Below are the code and all the weights of a small trained network. Each question names an input and a class and asks about switching units off, where a switched-off unit gives its printed mean instead of its output.

import numpy as np


def w(rows, s, z=0):
    codes = np.array(rows[::2]) - 128.0
    scale = np.full(codes.shape[1], s)
    scale[-1] = z or s
    return codes * scale


def f(y):
    return y / 2 * (1 + np.tanh(0.7978845608 * (y + 0.044715 * y**3)))


def log_softmax(a):
    a = a - a.max(-1, keepdims=True)
    return a - np.log(np.exp(a).sum(-1, keepdims=True))


def net(x, mask):
    res = np.array(x, float).reshape(1, 7) / 4 @ E
    y = f(res @ A[0][:, :-1].T + A[0][:, -1])
    res = res + np.where(mask, y, B[0][:, -1]) @ B[0][:, :-1]
    return log_softmax(res[-1] @ U[:, :-1].T + U[:, -1])


A, B = {}, {}
E = w([
[11,182,232],'x0',
[108,254,26],'x1',
[128,128,129],'x2',
[129,124,128],'x3',
[129,130,127],'x4',
[128,126,128],'x5',
[37,31,78],'x6',
],0.0096)
A[0] = w([
[69,250,204,5],'n0',
[111,165,144,136],'n1',
[54,64,189,104],'n2',
[69,245,230,154],'n3',
[65,168,55,101],'n4',
[27,180,204,173],'n5',
[195,118,205,124],'n6',
[56,219,205,86],'n7',
[212,42,78,108],'n8',
[179,182,60,136],'n9',
[174,168,96,126],'n10',
[199,196,109,124],'n11',
[63,36,177,86],'n12',
[130,130,130,132],'n13',
[223,187,251,137],'n14',
[187,191,86,125],'n15',
[167,163,107,119],'n16',
[35,201,10,113],'n17',
[137,127,26,97],'n18',
[115,107,84,116],'n19',
[229,201,101,130],'n20',
[118,72,141,97],'n21',
[183,42,87,59],'n22',
[197,165,53,133],'n23',
[207,193,255,75],'n24',
[214,76,195,68],'n25',
[217,167,45,141],'n26',
[128,129,129,124],'n27',
[58,186,48,95],'n28',
[232,65,214,58],'n29',
[78,97,222,93],'n30',
[222,151,94,118],'n31',
[199,15,36,202],'n32',
[169,167,73,111],'n33',
],0.009,0.012)
B[0] = w([
[203,254,158,166],'n0',
[127,109,129,147],'n1',
[77,140,133,168],'n2',
[165,64,61,226],'n3',
[180,91,84,165],'n4',
[80,77,146,218],'n5',
[165,111,93,164],'n6',
[186,118,113,183],'n7',
[157,87,62,185],'n8',
[108,156,164,190],'n9',
[104,157,161,161],'n10',
[107,154,147,177],'n11',
[67,129,121,166],'n12',
[127,130,128,130],'n13',
[175,115,63,209],'n14',
[100,167,175,178],'n15',
[103,148,142,149],'n16',
[201,107,81,211],'n17',
[123,175,147,169],'n18',
[153,139,123,141],'n19',
[97,149,165,196],'n20',
[94,106,134,137],'n21',
[97,40,81,154],'n22',
[89,164,170,192],'n23',
[158,54,15,183],'n24',
[180,155,109,154],'n25',
[83,167,170,209],'n26',
[128,126,127,126],'n27',
[164,103,70,174],'n28',
[202,151,121,164],'n29',
[87,125,151,165],'n30',
[98,116,152,174],'n31',
[203,157,103,254],'n32',
[104,136,139,162],'n33',
],0.0096,0.013)
U = w([
[241,117,135,255],'0',
[171,2,105,145],'1',
[50,114,238,33],'2',
],0.0099,0.0015)

Each question gives the input, the list of numbers given to net, and the class t.
The units are the neurons (one row each of A and B). Each row of codes is followed by its name. A weight is (code - 128) times the scale printed after its matrix; where a second scale follows, it is the last column's (A, B and U).
mask holds one flag per neuron, in row order. A switched-off neuron (its flag False) gives its mean, the last column of its row in B, instead of its output. The means were averaged over made-up inputs and are rounded, as every weight is.
A unit's drop is (log p(t) with every unit on - log p(t) with that unit switched off) / (log p(t) with every unit on - log p(t) with every unit switched off).
The circuit of an input: a set's keep is (log p(t) with only the set's units on - log p(t) with every unit switched off) / (log p(t) with every unit on - log p(t) with every unit switched off). Starting from the 12 units with the biggest drops (on a tie, the unit counted first), units are removed one at a time, each time the one whose removal leaves the highest keep (on an exact tie, the one counted first), for as long as the keep stays at least 0.8.
units of the circuit, in order: the units of the circuit, biggest drop first
most important unit: the unit with the biggest drop
k most important neurons: the k neurons with the biggest drops, biggest first
drop when u is switched off: that unit's drop, to one decimal
input [1,-3,-5,3,6,-2,-7], class 1: units of the circuit, in order -> n24; n32
input [-6,2,-8,-2,-8,-5,5], class 0: units of the circuit, in order -> n32
input [-5,3,-2,5,8,-7,5], class 0: units of the circuit, in order -> n32; n5
input [1,-7,-6,7,2,8,-7], class 1: 3 most important neurons -> n24; n0; n32
input [0,7,-1,-7,-6,-1,-1], class 2: 2 most important neurons -> n32; n14
input [0,2,4,5,0,-5,-5], class 2: 2 most important neurons -> n32; n17
input [8,1,0,5,5,-4,1], class 1: 3 most important neurons -> n3; n5; n7
input [-4,1,-7,-2,6,1,6], class 0: 2 most important neurons -> n32; n5
input [0,6,8,7,-4,5,0], class 2: 3 most important neurons -> n32; n14; n24
input [8,4,-7,2,7,-3,7], class 1: drop when n11 is switched off -> 0.0
input [0,5,5,7,4,-5,0], class 2: drop when n24 is switched off -> 0.2
input [-2,2,-3,2,8,7,7], class 0: drop when n18 is switched off -> 0.1
input [-6,2,1,3,-4,-4,8], class 0: drop when n18 is switched off -> 0.4
input [7,8,2,2,-1,8,6], class 1: most important unit -> n5
